Below are the code and all the weights of a small trained network. Each question names an input and a target symbol and asks about switching units off, where a switched-off unit gives its printed mean instead of its output.

import numpy as np


def w(rows, s, z=0):
    codes = np.array(rows[::2]) - 128.0
    scale = np.full(codes.shape[1], s)
    scale[-1] = z or s
    return codes * scale


def f(y):
    return y / 2 * (1 + np.tanh(0.7978845608 * (y + 0.044715 * y**3)))


def softmax(a):
    e = np.exp(a - a.max(-1, keepdims=True))
    return e / e.sum(-1, keepdims=True)


def log_softmax(a):
    a = a - a.max(-1, keepdims=True)
    return a - np.log(np.exp(a).sum(-1, keepdims=True))


def net(x, mask):
    ids = ['Γβζημτψω'.index(c) for c in x.split()]
    T = len(ids)
    res = E[ids] + P[:T]
    r = res
    for j in range(3):
        rows = slice(3 * j, 3 * j + 3)
        q, k, v = (r @ M[0][rows].T for M in (Q, K, V))
        z = softmax(np.where(np.tri(T) > 0, q @ k.T / 3**0.5, -1e9)) @ v
        o = O[0][rows]
        res = res + np.where(mask[j], z, o[:, -1]) @ o[:, :-1]
    y = f(res @ A[0][:, :-1].T + A[0][:, -1])
    res = res + np.where(mask[3:19], y, B[0][:, -1]) @ B[0][:, :-1]
    return log_softmax(res[-1] @ U[:, :-1].T + U[:, -1])


Q, K, V, O, A, B = {}, {}, {}, {}, {}, {}
E = w([
[161,125,56,131],'Γ',
[160,148,75,207],'β',
[170,114,108,146],'ζ',
[134,70,141,4],'η',
[140,109,129,129],'μ',
[77,106,180,181],'τ',
[81,76,168,31],'ψ',
[121,109,148,152],'ω',
],0.014)
P = w([
[130,36,86,183],'0',
[96,170,115,40],'1',
[248,85,100,4],'2',
[133,119,126,215],'3',
[84,162,99,96],'4',
[241,193,202,94],'5',
[130,92,101,184],'6',
[82,180,67,123],'7',
[147,141,157,164],'8',
[135,90,99,147],'9',
],0.014)
Q[0] = w([
[98,127,124,112],'head 0',
[112,187,114,129],'head 0',
[171,222,208,132],'head 0',
[160,140,162,151],'head 1',
[101,66,66,139],'head 1',
[71,120,133,181],'head 1',
[133,92,56,150],'head 2',
[134,141,73,253],'head 2',
[76,217,65,81],'head 2',
],0.014)
K[0] = w([
[139,102,182,113],'head 0',
[155,115,124,185],'head 0',
[147,160,51,109],'head 0',
[244,85,124,138],'head 1',
[71,122,122,159],'head 1',
[141,205,154,115],'head 1',
[93,95,209,132],'head 2',
[170,186,205,168],'head 2',
[66,99,61,95],'head 2',
],0.012)
V[0] = w([
[110,51,31,87],'head 0',
[63,64,244,135],'head 0',
[196,96,143,92],'head 0',
[200,193,131,201],'head 1',
[210,191,47,30],'head 1',
[192,73,212,94],'head 1',
[143,78,205,144],'head 2',
[89,107,254,152],'head 2',
[113,133,123,122],'head 2',
],0.0089)
O[0] = w([
[174,166,96,117,253],'head 0',
[156,77,91,142,138],'head 0',
[162,131,147,193,160],'head 0',
[232,99,222,194,103],'head 1',
[101,10,64,61,85],'head 1',
[213,143,87,2,163],'head 1',
[150,122,156,56,198],'head 2',
[106,235,201,183,135],'head 2',
[95,144,120,165,107],'head 2',
],0.0062,0.0035)
A[0] = w([
[175,164,81,117,140],'neuron 0',
[94,142,176,112,128],'neuron 1',
[99,120,170,96,151],'neuron 2',
[52,133,92,198,105],'neuron 3',
[141,87,119,16,92],'neuron 4',
[147,147,182,80,163],'neuron 5',
[153,124,192,83,149],'neuron 6',
[224,92,145,143,125],'neuron 7',
[103,83,88,84,253],'neuron 8',
[158,30,148,147,201],'neuron 9',
[33,93,178,175,88],'neuron 10',
[45,157,85,133,234],'neuron 11',
[63,7,97,168,145],'neuron 12',
[62,103,109,176,98],'neuron 13',
[78,105,144,212,58],'neuron 14',
[72,112,60,140,87],'neuron 15',
],0.014,0.007)
B[0] = w([
[11,150,153,130,204],'neuron 0',
[75,93,133,159,139],'neuron 1',
[148,127,36,188,147],'neuron 2',
[63,124,197,131,208],'neuron 3',
[104,72,156,161,255],'neuron 4',
[97,198,122,221,183],'neuron 5',
[109,187,87,202,181],'neuron 6',
[154,61,122,189,249],'neuron 7',
[125,207,156,87,254],'neuron 8',
[180,94,147,51,245],'neuron 9',
[216,162,116,134,184],'neuron 10',
[255,156,152,113,237],'neuron 11',
[64,182,50,168,203],'neuron 12',
[95,161,192,163,167],'neuron 13',
[90,109,213,130,192],'neuron 14',
[179,134,189,243,155],'neuron 15',
],0.0079,0.007)
U = w([
[178,76,150,121,126],'Γ',
[173,80,133,98,132],'β',
[159,119,197,123,75],'ζ',
[251,78,115,146,9],'η',
[146,203,103,83,254],'μ',
[110,90,106,185,116],'τ',
[114,100,139,76,190],'ψ',
[162,186,73,196,110],'ω',
],0.011,0.0037)

Each question gives the input, a string of symbols that net reads in full, and the target symbol t.
The units are the heads (3 rows each of Q, K, V and O) and the neurons (one row each of A and B). Each row of codes is followed by its name. A weight is (code - 128) times the scale printed after its matrix; where a second scale follows, it is the last column's (O, A, B and U).
mask holds one flag per unit, heads first, then neurons. A switched-off unit (its flag False) gives its mean, the last column of its rows in O or B, instead of its output. The means were averaged over made-up inputs and are rounded, as every weight is.
A unit's drop is (log p(t) with every unit on - log p(t) with that unit switched off) / (log p(t) with every unit on - log p(t) with every unit switched off).
The circuit of an input: a set's keep is (log p(t) with only the set's units on - log p(t) with every unit switched off) / (log p(t) with every unit on - log p(t) with every unit switched off). Starting from the 12 units with the biggest drops (on a tie, the unit counted first), units are removed one at a time, each time the one whose removal leaves the highest keep (on an exact tie, the one counted first), for as long as the keep stays at least 0.8.
units of the circuit, in order: the units of the circuit, biggest drop first
unit that matters most: the unit with the biggest drop
k most important neurons: the k neurons with the biggest drops, biggest first
heads that matter: for each layer, one digit per head in row order, 1 if its drop is at least 0.15 and else 0, layers parted by /
input ψ τ τ, target μ: units of the circuit, in order	head 1
input β ζ β ω ζ β τ ω τ ψ, target μ: units of the circuit, in order	neuron 8; neuron 7
input ω τ τ β η ω, target ω: heads that matter	000
input τ τ τ ω τ ζ, target ω: heads that matter	001
input τ ψ μ, target ω: heads that matter	010
input ζ β Γ ψ, target μ: 2 most important neurons	neuron 12; neuron 8
input τ τ ω ζ τ β ω ω, target ζ: heads that matter	011
input ψ ω ζ, target μ: heads that matter	010
input η ω Γ, target ψ: units of the circuit, in order	neuron 4; head 1; neuron 0
input β μ ψ, target η: units of the circuit, in order	neuron 7; head 0
input β ω τ, target η: 2 most important neurons	neuron 7; neuron 9
input τ ζ ω ω η τ τ β ω, target ω: 2 most important neurons	neuron 5; neuron 6
input β τ τ τ Γ τ, target ω: heads that matter	100
input τ β β Γ β ω, target η: heads that matter	011
input ζ ζ Γ η ω τ β τ, target ζ: unit that matters most	neuron 3
input β ω τ β μ Γ, target ω: 2 most important neurons	neuron 5; neuron 6
input β μ β η Γ τ, target η: units of the circuit, in order	head 1; neuron 7
input β ζ η ζ ψ ψ, target ψ: heads that matter	011
input τ ω η η ω ω, target ψ: units of the circuit, in order	head 1; neuron 0
input ψ τ ω, target μ: units of the circuit, in order	head 1
input τ η ζ, target ω: heads that matter	010
